Below are the code and all the weights of a small trained network. Each question names an input and a target symbol and asks about switching units off, where a switched-off unit gives its printed mean instead of its output.

import numpy as np


def w(rows, s, z=0):
    codes = np.array(rows[::2]) - 128.0
    scale = np.full(codes.shape[1], s)
    scale[-1] = z or s
    return codes * scale


def f(y):
    return y / 2 * (1 + np.tanh(0.7978845608 * (y + 0.044715 * y**3)))


def softmax(a):
    e = np.exp(a - a.max(-1, keepdims=True))
    return e / e.sum(-1, keepdims=True)


def log_softmax(a):
    a = a - a.max(-1, keepdims=True)
    return a - np.log(np.exp(a).sum(-1, keepdims=True))


def net(x, mask):
    ids = ['Θβδετψ'.index(c) for c in x.split()]
    T = len(ids)
    res = E[ids] + P[:T]
    u = 0
    for l in range(2):
        q, k, v = (res @ M[l].T for M in (Q, K, V))
        z = softmax(np.where(np.tri(T) > 0, q @ k.T / 2**0.5, -1e9)) @ v
        res = res + np.where(mask[u], z, O[l][:, -1]) @ O[l][:, :-1]
        u += 1
        y = f(res @ A[l][:, :-1].T + A[l][:, -1])
        res = res + np.where(mask[u : u + 8], y, B[l][:, -1]) @ B[l][:, :-1]
        u += 8
    return log_softmax(res[-1] @ U[:, :-1].T + U[:, -1])


Q, K, V, O, A, B = {}, {}, {}, {}, {}, {}
E = w([
[195,119,110,253,72],'Θ',
[117,92,99,133,176],'β',
[87,105,181,224,142],'δ',
[140,157,95,171,99],'ε',
[118,101,153,48,94],'τ',
[216,185,123,33,137],'ψ',
],0.022)
P = w([
[198,85,67,124,47],'0',
[76,235,43,189,138],'1',
[174,130,120,154,235],'2',
[190,66,124,69,85],'3',
[7,203,85,179,153],'4',
[107,138,160,155,226],'5',
[199,65,155,1,84],'6',
[15,161,109,94,161],'7',
],0.012)
Q[0] = w([
[179,149,95,211,115],'0.h1',
[254,82,151,181,195],'0.h1',
],0.0086)
K[0] = w([
[143,121,49,167,136],'0.h1',
[62,104,2,211,96],'0.h1',
],0.0075)
V[0] = w([
[55,98,5,206,79],'0.h1',
[197,219,207,97,172],'0.h1',
],0.0025)
O[0] = w([
[210,69,96,7,55,253],'0.h1',
[254,190,81,112,163,45],'0.h1',
],0.0085,0.002)
A[0] = w([
[99,196,211,14,103,110],'0.n1',
[99,58,187,118,147,119],'0.n2',
[55,50,126,87,67,54],'0.n3',
[171,177,106,145,101,253],'0.n4',
[64,187,158,224,195,160],'0.n5',
[2,146,32,128,117,57],'0.n6',
[73,202,121,152,56,148],'0.n7',
[133,226,85,157,212,211],'0.n8',
],0.009,0.0048)
B[0] = w([
[71,145,82,239,193,172],'0.n1',
[158,97,152,135,191,187],'0.n2',
[60,143,101,246,161,169],'0.n3',
[138,147,97,116,124,180],'0.n4',
[112,92,88,95,106,254],'0.n5',
[70,71,78,41,123,209],'0.n6',
[124,70,99,176,71,164],'0.n7',
[129,111,125,248,204,232],'0.n8',
],0.011,0.0067)
Q[1] = w([
[192,173,235,186,187],'1.h1',
[47,124,78,253,174],'1.h1',
],0.011)
K[1] = w([
[154,129,8,194,93],'1.h1',
[17,138,165,148,183],'1.h1',
],0.011)
V[1] = w([
[54,254,59,49,218],'1.h1',
[120,74,114,78,176],'1.h1',
],0.0082)
O[1] = w([
[97,214,128,122,180,161],'1.h1',
[254,101,135,145,124,255],'1.h1',
],0.017,0.0061)
A[1] = w([
[112,111,65,120,120,101],'1.n1',
[83,92,119,93,147,87],'1.n2',
[147,94,153,126,128,128],'1.n3',
[88,137,226,182,79,100],'1.n4',
[65,160,172,148,122,2],'1.n5',
[186,188,8,89,80,130],'1.n6',
[183,177,121,78,45,177],'1.n7',
[147,170,124,155,161,101],'1.n8',
],0.015,0.0088)
B[1] = w([
[117,142,215,123,78,238],'1.n1',
[84,183,193,51,81,185],'1.n2',
[67,45,133,102,139,217],'1.n3',
[251,173,210,210,213,150],'1.n4',
[205,114,45,55,35,163],'1.n5',
[154,147,101,60,228,223],'1.n6',
[2,197,186,122,147,158],'1.n7',
[123,59,188,178,34,253],'1.n8',
],0.0089,0.012)
U = w([
[255,138,211,104,130,26],'Θ',
[140,110,92,80,242,122],'β',
[145,96,152,87,141,198],'δ',
[234,54,23,39,133,237],'ε',
[58,164,96,92,169,254],'τ',
[66,133,89,231,207,144],'ψ',
],0.0078,0.00095)

Each question gives the input, a string of symbols that net reads in full, and the target symbol t.
The units are the heads (2 rows each of Q, K, V and O) and the neurons (one row each of A and B). Each row of codes is followed by its name. A weight is (code - 128) times the scale printed after its matrix; where a second scale follows, it is the last column's (O, A, B and U).
mask holds one flag per unit, layer by layer, with each layer's heads first. A switched-off unit (its flag False) gives its mean, the last column of its rows in O or B, instead of its output. The means were averaged over made-up inputs and are rounded, as every weight is.
A unit's drop is (log p(t) with every unit on - log p(t) with that unit switched off) / (log p(t) with every unit on - log p(t) with every unit switched off).
The circuit of an input: a set's keep is (log p(t) with only the set's units on - log p(t) with every unit switched off) / (log p(t) with every unit on - log p(t) with every unit switched off). Starting from the 12 units with the biggest drops (on a tie, the unit counted first), units are removed one at a time, each time the one whose removal leaves the highest keep (on an exact tie, the one counted first), for as long as the keep stays at least 0.8.
circuit, biggest first: the units of the circuit, biggest drop first
most important unit: the unit with the biggest drop
top k neurons: the k neurons with the biggest drops, biggest first
top k neurons in layer l: the k neurons of layer l with the biggest drops, biggest first
input δ β β β ε δ, target β: circuit, biggest first	0.n5, 1.n8
input δ β β, target Θ: top 3 neurons in layer 0	0.n6, 0.n8, 0.n5
input β τ δ ψ, target β: circuit, biggest first	1.n6, 1.n7
input β τ Θ, target ψ: top 2 neurons in layer 1	1.n1, 1.n5
input τ τ β ε β β ε ψ, target ψ: circuit, biggest first	0.n1
input ε β δ τ δ δ β β, target δ: circuit, biggest first	0.n6, 1.h1, 1.n1
input β Θ τ, target δ: top 3 neurons	0.n5, 0.n6, 0.n7
input β β β β β, target β: circuit, biggest first	1.h1, 0.n6
input β δ τ β δ β δ δ, target δ: top 2 neurons in layer 0	0.n5, 0.n7
input δ Θ τ β β, target τ: circuit, biggest first	0.n6, 1.n2
input β β β, target Θ: circuit, biggest first	1.h1, 0.n6, 1.n8
input δ Θ δ δ δ ψ, target ε: circuit, biggest first	1.h1, 0.n7, 1.n7
input δ β β τ β δ τ δ, target τ: top 3 neurons in layer 0	0.n5, 0.n1, 0.n7
input ψ ε δ τ, target ψ: most important unit	0.n1
input τ δ Θ Θ β δ, target Θ: top 3 neurons	0.n6, 0.n8, 0.n5
input β β β δ β β ε, target τ: circuit, biggest first	1.n7, 0.n8
input δ τ β, target ψ: top 3 neurons in layer 0	0.n1, 0.n6, 0.n8
input τ τ ε β δ τ, target ε: top 3 neurons	0.n8, 0.n6, 0.n7
input ψ β τ, target Θ: top 2 neurons in layer 0	0.n1, 0.n6
input δ β δ δ δ Θ, target ε: top 3 neurons	0.n7, 1.n1, 1.n6
